[-27  16  35   7   8   7  36]  Q_627
[ 36 -28 -29  36 -83  37  67]  Q_414
[ 36 -28  37  36  36 -21  67]  Q_503
succ: [-27]
[16]
both Q_414 Q_627: 
[36]
succ: [-29]
[36]
both Q_627 Q_414: 
[36]
both Q_503 Q_627: 
[36]
succ: [16]
[35]

[  8 -24   5 -53  22] = Q_216
[  6   7   9 -33   4] = Q_418
[-52 -15 -19  -8  29] = Q_612
[ 50 -80  -7 -22  -3] = Q_461
[-20  47 -36 -19 -16] = Q_659
succ: [-7]
[-22]
succ: [-52]
[-15]
succ: [-24]
[5]

[-24 -30 -39  -3  -9  17  66 -16] = Q_955
[ -2   1  -4 -17 -13 -39  12 -10] = Q_964
[-24 -30  -4 -38  -9  31   7   4] = Q_589
succ: [-3]
[-9]
succ: [1]
[-4]
both Q_955 Q_964: 
[-39]
both Q_964 Q_955: 
[-39]

[ 64  40   9  41 -17 -33 -41 -40 -54  39 -37 -49 -10 -27 -20 -55 -52 -44] : Q_499
[ 28   2 -17 -12 -14 -51 -72 -50 -28  -9 -17 -28   8   9   9  15  54  82] : Q_543
[ 64  40   9 -17 -17 -33 -41 -40 -54 -49 -37 -49 -25 -27 -38 -55 -52 -44] : Q_441
succ: [-25]
[-27]
succ: [8]
[9]
succ: [-9]
[-17]
succ: [-10]
[-27]
succ: [41]
[-17]

[ -1 -32   1   2  -1   2   3  -4   2   3] : Q_725
[ 16  80 -14  17   8 -13   1   0  -5  -5] : Q_112
[-3 -5  3  6  4 -8 81 -4 -3  0] : Q_181
[ 16   0   1 -13   1  19  -4  -4  -2   2] : Q_118
[ 16  80 -14  17   8 -13   1  -4  -5  -5] : Q_812
[ -2   9   1   9   2 -16  -1   2   1  -2] : Q_105
[ 16  -1   1 -13   1  19   2  -4  -3  -1] : Q_868
succ: [4]
[-8]
which: [ 16  -1   1 -13   1  19   2  -4  -3  -1]
Q_868
both Q_725 Q_112: 
[1]
which: [-3 -5  3  6  4 -8 81 -4 -3  0]
Q_181
which: [ -2   9   1   9   2 -16  -1   2   1  -2]
Q_105

[ 24  37  27   6 -21 -40 -36 -17  12  42  30  17   3 -20 -24 -19 -14 -16
 -26 -32 -34 -15   5   5  27  21  14   2  -5  -3  10  25  43  44  46] = Q_447
[-17 -16  -4   5  12  13  11   7   7   9  21  36  32  34  19   0 -12 -20
 -28 -36 -50 -80 -87 -69 -59 -16  11  34  41  32  20  16  37  54  71] = Q_574
[-19 -14  -4   0  -2  -7 -16 -21 -22 -17  -7   2  10  -1 -11 -18 -15  -7
   4  17  24  25  25  14  28  32  38  35  12 -16 -31 -31 -27   3  19] = Q_147
[-17 -16  -4   5  12  13  11   7   7   9  21  36  32  34  19   0 -12 -20
 -28 -36 -50 -80 -87 -69 -59 -16  11  34  41  32  20  -1  18  23  24] = Q_114
which: [-19 -14  -4   0  -2  -7 -16 -21 -22 -17  -7   2  10  -1 -11 -18 -15  -7
   4  17  24  25  25  14  28  32  38  35  12 -16 -31 -31 -27   3  19]
Q_147
succ: [43]
[44]

[ 30 -16  53   5  15  -9] -> Q_324
[-21  -4  11 -19   8 -28] -> Q_402
[-21  -5  11  44   8  38] -> Q_626
[-21  -4  11  44   8 -28] -> Q_533
succ: [-5]
[11]
succ: [-16]
[53]

[ 23   9 -11  11 -43 -20  16  -3  -7 -20 -32  49  -1  36 -12] = Q_320
[-34  -7  22  36  85   2  -8  -9   2  -8  27 -54  -9 -31  24] = Q_403
[-28  -8  18  -5  75  10 -13  -5   5   3  30 -57  -5 -36   6] = Q_896
[ -5  -7   1   2  16  22 -16   8   9  27  22   5   5 -29   2] = Q_746
both Q_403 Q_896: 
[-8]
which: [ -5  -7   1   2  16  22 -16   8   9  27  22   5   5 -29   2]
Q_746
succ: [-32]
[49]

[30 15 85 17  9 39 32 42 12 11 17 18 24 29 21 33 22 34 16 49 25 35  8  7
 11 57 16]  Q_992
[23 26 26 20 18 38 21 20 32 20 26 25 33 23 30 36 23 22 20 24 20 28 22 30
 32 17 34]  Q_669
[23 31 15 30 35 26 25 20 25 29 44 15 17 30 23 34 23 27 25 21 27 19 33 26
 46 21 24]  Q_899
[27 26 23 42 35 40 22 28 28 21 30 20 19 23 19 23 26 21 26 35 14 33 30 18
 37 21 33]  Q_242
[27 15 34 27 19 17 34 45 26 33 18 31 34 34 25 25 37 28 14 40 24 48 17 20
 10 34 22]  Q_871
[25 30 20 27 33 21 28 32 19 23 34 13 17 32 23 27 29 30 36 20 41 19 25 23
 34 30 22]  Q_224
[20 27 25 21 20 21 28 26 17 25 32 23 21 40 27 37 25 31 31 23 40 19 21 27
 27 31 26]  Q_826
[23 26 38 20 18 15 22 28 16 30 18 34 37 19 30 28 23 41 25 18 41 16 23 25
 14 35 19]  Q_535
which: [23 26 26 20 18 38 21 20 32 20 26 25 33 23 30 36 23 22 20 24 20 28 22 30
 32 17 34]
Q_669
which: [23 26 38 20 18 15 22 28 16 30 18 34 37 19 30 28 23 41 25 18 41 16 23 25
 14 35 19]
Q_535
which: [23 31 15 30 35 26 25 20 25 29 44 15 17 30 23 34 23 27 25 21 27 19 33 26
 46 21 24]
Q_899

[-42 -25  42   7 -33 -37 -24] : Q_431
[ 59  35 -61 -11  48  56  35] : Q_58
[-14  -9  14   1 -62 -14  -7] : Q_155
[-72 -48  73   8 -60 -14 -40] : Q_209
[-22 -13  24   4 -18 -22 -14] : Q_139
[-1  4  1  1  1 -2  0] : Q_697
[ 34  26 -34   0  30  30  18] : Q_689
[ 74  48 -75  -9  61  67  40] : Q_886
[ 66  43 -68  -9  54  61  37] : Q_482
[-63 -42  65   7 -53 -60 -36] : Q_839
succ: [-63]
[-42]
both Q_155 Q_209: 
[-14]

[ 20  26  23  -7  23  16 -12 -34  21 -24] -> Q_911
[-26 -33 -26  14 -19 -21   8  29 -47  15] -> Q_416
[-15  16  -5  12  48  -8 -24 -53   7 -49] -> Q_729
[ 13  20  18   1  24  11 -14 -32  26 -26] -> Q_972
[ 20  26  23  -7  23  16 -12 -25  23 -19] -> Q_897
[ 22 -16  10 -17 -56  12  29  60  -1  57] -> Q_653
[ 20 -16   5 -16 -59  11  31  68  -4  66] -> Q_843
[ 39  26  32 -18 -10  30   5   5  46  17] -> Q_506
[-24 -25 -22  22  -6  68  -2  15 -40   3] -> Q_421
succ: [-5]
[12]
both Q_843 Q_421: 
[68]

[ -6  60 -29  52  -6 -87 -23] : Q_837
[ 68  67 -38  77 -17 -50 -31] : Q_466
[ 23  -7  74  69 -28  84  27] : Q_13
[-12 -72 -29  75 -23 -73 -52] : Q_75
which: [-12 -72 -29  75 -23 -73 -52]
Q_75
succ: [-73]
[-52]
which: [ -6  60 -29  52  -6 -87 -23]
Q_837
succ: [23]
[-7]
succ: [68]
[67]
succ: [77]
[-17]

[-2 -1  0  1  6  1  1 -5  0 -2  0 -4 -7  0  3 -1 -3  0  0 -1  0  8 -2  2
 -1 -7  8 -6 -5 -5] : Q_560
[  3   4   2   1 -15   2   1 -17   3   2  -1 -48   5  -3  -5  37  -2   4
  -4   1  24 -40   4   0  20  25 -29  -6  32   0] : Q_391
[  9  -2   2   0 -28   2  -1  37  -1  -3   5  -3   1  -4  -1 -12   5   6
  -2   3  -1  -6  -4  -1   2  19  -7   3   3   3] : Q_103
[  3   4   2   1 -15   2   1 -17   3   2  -1 -48   5  -3  -5  57  -4   4
  -4   1  24 -25   4   0  20  25 -29  -6  32   0] : Q_593
which: [-2 -1  0  1  6  1  1 -5  0 -2  0 -4 -7  0  3 -1 -3  0  0 -1  0  8 -2  2
 -1 -7  8 -6 -5 -5]
Q_560
which: [  3   4   2   1 -15   2   1 -17   3   2  -1 -48   5  -3  -5  57  -4   4
  -4   1  24 -25   4   0  20  25 -29  -6  32   0]
Q_593

[ 17  48 -16  12  16 -44 -42 -52  34  39  42   0  -7  48  17  44  16 -41
  47 -69  21  26 -67  20  21 -19  49 -49  54 -63 -77  18  -7] : Q_333
[ 17  48 -16  12  16 -44 -42 -52  34  39  42   0  -7  48  17  44  16 -14
 -44  27 -12  23  48  13 -50 -26 -25  -6 -19   4  30  37  45] : Q_218
[ 22  23 -49  41 -15 -61 -67 -58  18  32  38 -33 -10  27 -41  65 -34 -48
 -71  43 -15 -17  43  19 -69 -54 -54 -14 -46 -29   7   5  38] : Q_331
[ 17  48 -16  12  16 -44 -42 -52  34  39  42   0  -7  48  17  44  16 -14
 -44  27 -12 -51  48   3 -50 -26 -25  -6 -19   4 -16  37  45] : Q_657
[ 38 -11   4  32   8   6  47  12  13  -6  -6 -28   9  -5 -53  28   3 -10
 -18  40  29   5  25  40 -18 -43  -9  10 -10 -25  -8   6  10] : Q_834
which: [ 17  48 -16  12  16 -44 -42 -52  34  39  42   0  -7  48  17  44  16 -14
 -44  27 -12 -51  48   3 -50 -26 -25  -6 -19   4 -16  37  45]
Q_657
succ: [65]
[-34]
succ: [19]
[-69]
succ: [54]
[-63]
succ: [-17]
[43]

[-56 -14 -58 -28  37 -23] -> Q_926
[-12 -13 -63 -58 -35  47] -> Q_608
[ 55  -9  -4   7  45 -57] -> Q_782
[-51 -12 -36  21  -7  58] -> Q_434
[-49 -35 -32 -14  33 -40] -> Q_832
[-56 -14 -58 -28  28 -13] -> Q_70
[-13 -10 -30  21  -7 -57] -> Q_54
both Q_782 Q_54: 
[-57]
both Q_608 Q_434: 
[-12]
both Q_926 Q_608: 
[-58]
both Q_832 Q_608: 
[-35]
succ: [55]
[-9]
both Q_608 Q_54: 
[-13]
both Q_54 Q_70: 
[-13]

[-41  39 -17  43 -62   6 -38 -18 -16  39] : Q_804
[ 36 -17  13  -1  27   4  55  -4   6 -26] : Q_117
[-17   0 -15   2  -6   7 -14  -9 -19   9] : Q_800
[-41  39 -17  43 -62   6 -38  -1  -7  -3] : Q_998
[-35  15 -33  14 -40   2 -17  -3 -14  19] : Q_25
[-18  13  -4  19  -1   5  -9  -6  -5  11] : Q_78
[-25  22 -16  26 -39   3 -32  -8 -20  19] : Q_183
[-19  19 -15 -15   0  20 -29 -20  -8  56] : Q_71
[-24  14  -2  20 -20   3 -13  -5  19  14] : Q_50
succ: [55]
[-4]
both Q_71 Q_78: 
[19]
both Q_804 Q_25: 
[-17]
both Q_117 Q_800: 
[-17]
which: [-41  39 -17  43 -62   6 -38 -18 -16  39]
Q_804
both Q_78 Q_71: 
[19]
both Q_78 Q_998: 
[-1]

[-19  72  40 -47 -36  12 -18 -42  -5  -4] -> Q_470
[-19 -44  43 -43   0   9 -47 -35 -36 -12] -> Q_954
[-19 -31  40 -13  -2  12 -18 -42 -36   0] -> Q_210
succ: [-44]
[43]
succ: [-13]
[-2]
which: [-19  72  40 -47 -36  12 -18 -42  -5  -4]
Q_470
which: [-19 -31  40 -13  -2  12 -18 -42 -36   0]
Q_210
which: [-19 -44  43 -43   0   9 -47 -35 -36 -12]
Q_954

[-28  22 -20 -25   0 -32  43 -10 -41  64  39  62 -31 -18  33 -36  38  68
  34  60 -32] : Q_149
[-17  20  33 -20  -1 -26  37 -13 -29  44  27  50 -18  -9  30 -27  22  53
  37  47 -26] : Q_422
[ 23 -19  17  21  -1  27 -37   9  34 -53 -33 -52  25  15 -28  36 -30 -57
 -41 -50  28] : Q_255
which: [-28  22 -20 -25   0 -32  43 -10 -41  64  39  62 -31 -18  33 -36  38  68
  34  60 -32]
Q_149
succ: [-37]
[9]

[ 26  16   4  28  -1   8   5 -50  -1  -7  -7 -18 -44   9  17 -24  33 -11
  16  11  15  41  27  18  14 -25 -10  -6 -15]  Q_655
[ 32 -30   9 -23  18 -34 -25  12 -50  54  38  44 -34 -43   3  27 -15  28
  -5   4 -40 -68 -52 -27  44  16   9  59 -43]  Q_100
[ 32 -30  10 -23  18 -34 -25  12 -50  54  38  44 -34  16   3  27 -15  28
  -5   4 -40 -68 -52 -27  44  16   9  59 -43]  Q_858
which: [ 32 -30   9 -23  18 -34 -25  12 -50  54  38  44 -34 -43   3  27 -15  28
  -5   4 -40 -68 -52 -27  44  16   9  59 -43]
Q_100
which: [ 26  16   4  28  -1   8   5 -50  -1  -7  -7 -18 -44   9  17 -24  33 -11
  16  11  15  41  27  18  14 -25 -10  -6 -15]
Q_655

[  8   1 -20  -5  16   3  11   8 -10   8  12  10   5 -23  -6  12 -11   2
  -8   1 -22   9 -21  -8] = Q_83
[  0 -20  26  20  28  -4  29  20  -9   1   9  -8   7 -21   0   1  16  -4
 -10  32  22 -13 -21 -21] = Q_124
[-22   7 -17 -14  12   5  -4  27 -24  18   5 -14  25 -63   0  -4 -20   3
 -13 -49   7   6 -47 -12] = Q_828
[-26 -27  64  36  33  -7  31  23  -2  -5 -31 -32   6  -3  19 -15  11 -13
  -5  24   3 -53  -3 -25] = Q_170
[ -9  39 -12   6  -5   5  -8  43 -24  10  26  22   9 -48  16   0  -4  14
  27 -27 -32  -7  35   4] = Q_805
[ -9  39 -12   6  -5   5  -8  43 -24  -5  26  22   9 -48  16   0 -12  -2
 -22  -6  -2  -5 -48  -4] = Q_861
[-45   9  26  12  -5   1 -15  49 -14 -12   9  11  24 -28  13 -22   5  19
   1  28   3 -21 -23   2] = Q_802
which: [  0 -20  26  20  28  -4  29  20  -9   1   9  -8   7 -21   0   1  16  -4
 -10  32  22 -13 -21 -21]
Q_124
which: [ -9  39 -12   6  -5   5  -8  43 -24  -5  26  22   9 -48  16   0 -12  -2
 -22  -6  -2  -5 -48  -4]
Q_861
which: [-45   9  26  12  -5   1 -15  49 -14 -12   9  11  24 -28  13 -22   5  19
   1  28   3 -21 -23   2]
Q_802
which: [  8   1 -20  -5  16   3  11   8 -10   8  12  10   5 -23  -6  12 -11   2
  -8   1 -22   9 -21  -8]
Q_83

[-28 -36 -14  37  60 -11] = Q_121
[  8   1   0  38 -21   9] = Q_989
[  8  23   0  15 -21   9] = Q_544
[ 47 -15  42  23  -9   0] = Q_816
[ 11   7  -1   0  46 -14] = Q_978
[ 22 -30 -24  36   0   0] = Q_808
[  8  31   0  15 -24  18] = Q_723
[-28 -36 -14  -5 -35  16] = Q_537
succ: [-30]
[-24]
both Q_816 Q_723: 
[0]
succ: [37]
[60]
succ: [22]
[-30]

[ 12 -15  -2 -73]  Q_211
[-23 -74  40 -41]  Q_945
[-86 -19  48 -11]  Q_882
[ 28 -67  32 -37]  Q_450
[  5 -55  31 -52]  Q_475
[ -8 -74  31 -41]  Q_297
[-40 -21  55 -12]  Q_471
which: [  5 -55  31 -52]
Q_475
both Q_475 Q_297: 
[31]
which: [-23 -74  40 -41]
Q_945

[  5   6  -8 -17  -9   2  -7  -5  -1 -11 -35  -2   7   4 -16  -2]  Q_190
[  3  -5 -20  -3  -2  -3  -6  -3   4 -10   5  -3 -10  -5 -16 -21]  Q_376
[  6 -10  67  17 -14   5   5   0  -3   4  11   3   5  -4  -8 -11]  Q_373
[  8  -2 -18  20  -1  -3   8  10  10  -8   3  -7   4   2   0  66]  Q_378
[ -6   0  65   1   7  -3  -1  -6  11  -7   2 -12  -6  -1   7  -2]  Q_253
[  6 -10  67  17 -14   5   5   0  -3   4  11  -3   4  -3  -7  -3]  Q_166
which: [  6 -10  67  17 -14   5   5   0  -3   4  11   3   5  -4  -8 -11]
Q_373
succ: [1]
[7]
which: [  8  -2 -18  20  -1  -3   8  10  10  -8   3  -7   4   2   0  66]
Q_378

[ -4 -20  15   7]  Q_656
[-21  43  15  14]  Q_274
[ 75 -23 -41 -11]  Q_138
both Q_656 Q_274: 
[15]
succ: [-21]
[43]

[ 30  -5  22 -34  -3  11  29 -22  -2  26  23  22  -6 -12 -63  -7  15   9
   7 -14 -31 -10   4   3 -24 -46   6  17]  Q_851
[ 82 -27  -8 -34 -50  -8   1 -18  73  50   6  32 -11  28 -33 -12   7 -48
  27  -6  20 -14 -44  39  -8 -15 -19  14]  Q_144
[ -9  16  22 -10 -14   4   1  24 -23  26  23  -8  16  -4 -25 -18  -6  25
  27 -31 -10 -10  -3  21  -8  -3  -9 -27]  Q_928
succ: [-15]
[-19]
succ: [-44]
[39]
succ: [-4]
[-25]
succ: [-48]
[27]
which: [ 82 -27  -8 -34 -50  -8   1 -18  73  50   6  32 -11  28 -33 -12   7 -48
  27  -6  20 -14 -44  39  -8 -15 -19  14]
Q_144

[ 58 -40 -32  46 -19  75  -7 -16 -30  10] : Q_636
[ 53 -34 -28  54 -15  62  -3  -3 -43  12] : Q_917
[ 50 -37 -37   2 -17  72   6 -37 -76  12] : Q_10
[ 51 -38 -38   5 -17  73   9 -35 -77  10] : Q_546
[ 58 -40 -32  46 -19  75  -7 -38 -45  16] : Q_633
[ 52 -40 -39  -2 -19  79   3 -44 -81  14] : Q_523
[ 53 -34 -30  55 -14 -44   1  -1 -30  10] : Q_706
[ 52 -40 -39  -2 -19  79   3 -44 -83  14] : Q_815
[ 52 -40 -39  -1 -18  77   4 -42 -81  13] : Q_663
[ 52 -39 -39   2 -18  76   6 -39 -79  12] : Q_478
[ 55 -37 -29 -39 -17  69  -8 -11 -37  15] : Q_248
both Q_523 Q_706: 
[-44]
succ: [9]
[-35]
both Q_478 Q_248: 
[-39]

[10 48  0 12  0 19 -4 17 18 -2 21 -7 30 13] : Q_859
[18 11  3 -4 19 12 25 12 17 -2 26  1  2 16] : Q_278
[11 53  2  3 -8 23 47 12 21  5  9 12  1 19] : Q_662
which: [10 48  0 12  0 19 -4 17 18 -2 21 -7 30 13]
Q_859
which: [11 53  2  3 -8 23 47 12 21  5  9 12  1 19]
Q_662
succ: [9]
[12]

[-58 -81 -27 -46] = Q_440
[-80  35 -14  -3] = Q_993
[ 49  67 -20 -81] = Q_952
[ 29  56 -29 -59] = Q_370
[-77 -58 -29 -13] = Q_486
[-60  35 -14 -23] = Q_884
both Q_440 Q_486: 
[-58]
succ: [-60]
[35]
both Q_440 Q_952: 
[-81]

[-27 -40  14 -37  25  -6  42 -83 -18  36  -2 -19 -19] : Q_187
[-24 -43   6 -77  40   7  50 -75 -10  38 -11 -14 -23] : Q_596
[-24 -44   8 -55  37   4  49 -76 -11  37 -11 -13 -24] : Q_628
[-11 -40   7 -51  32   4  46 -79 -11  36  -9 -17 -24] : Q_279
[-27 -42   7 -61  37   7  47 -77 -10  39 -15 -10 -10] : Q_709
which: [-24 -43   6 -77  40   7  50 -75 -10  38 -11 -14 -23]
Q_596
both Q_628 Q_709: 
[37]
both Q_279 Q_709: 
[7]

[-21  21  20  23 -39  10  42 -57   3   5   8 -12   3 -11 -28 -43  35  24
 -10  49  26  18 -15]  Q_142
[-27 -12  27  24 -39  -6  42 -72   6   2  14 -18 -10  -9 -23 -43  28 -18
 -20  42  41 -10 -14]  Q_483
[ 21  38 -31  12 -33   1 -19 -67 -19  20 -10   1  11  -7 -17 -43   4 -20
 -11  21  27  26 -45]  Q_556
[  2  28 -11  12 -14   3  -7 -52  -7   5  -3   4  16  -3 -11 -43   5  -9
  -9  15   8  21 -22]  Q_568
[-32  -5  39  30 -41  -2  44 -81   7 -16  21 -12   9 -12 -28 -43  38  53
 -32  53  44  17 -19]  Q_509
[ 14   1  18 -16 -29   4  -7 -19 -22  -2 -13  -6  -8   7 -29 -43  16   4
 -12  42  43  26 -42]  Q_106
which: [ 14   1  18 -16 -29   4  -7 -19 -22  -2 -13  -6  -8   7 -29 -43  16   4
 -12  42  43  26 -42]
Q_106
succ: [-8]
[7]
succ: [6]
[2]
which: [ 21  38 -31  12 -33   1 -19 -67 -19  20 -10   1  11  -7 -17 -43   4 -20
 -11  21  27  26 -45]
Q_556
succ: [23]
[-39]

[ 30 -34  42  26  -2 -13  15 -15 -44  26 -24  24 -20 -28  12  -1   4  -3
  38   6 -80  51 -11   0  -2  29  13   1 -29 -31 -38  -2  50  23  -7 -16
 -20   1  24 -14  -6  10  -1  11  -8 -42 -17 -15 -64  11 -14  28   1] : Q_476
[ 30 -34  42  26  -2 -13  15 -15 -44  26 -24  24 -20 -28  12  -1   4 -13
  38  10 -38  51 -11   0  -2  29  13   1 -29 -31 -38  -2  50  23  -7 -16
 -20   1  24 -14  -6  10  -1  11  -8 -42 -17 -15 -64  11 -14  28   1] : Q_456
[ -9   7   0   2  14   9   1   2  -6  -5  -1  -3  -3  -2 -16   4  -4  15
  -7   4  -3 -16 -12 -17 -17   3   9   6  -6  -2  -3 -13  -9 -10  18   2
  -6  -5  10  12   8   0   3  -2 -18 -10 -13  -6   4   5  12  12  -5] : Q_791
which: [ 30 -34  42  26  -2 -13  15 -15 -44  26 -24  24 -20 -28  12  -1   4 -13
  38  10 -38  51 -11   0  -2  29  13   1 -29 -31 -38  -2  50  23  -7 -16
 -20   1  24 -14  -6  10  -1  11  -8 -42 -17 -15 -64  11 -14  28   1]
Q_456

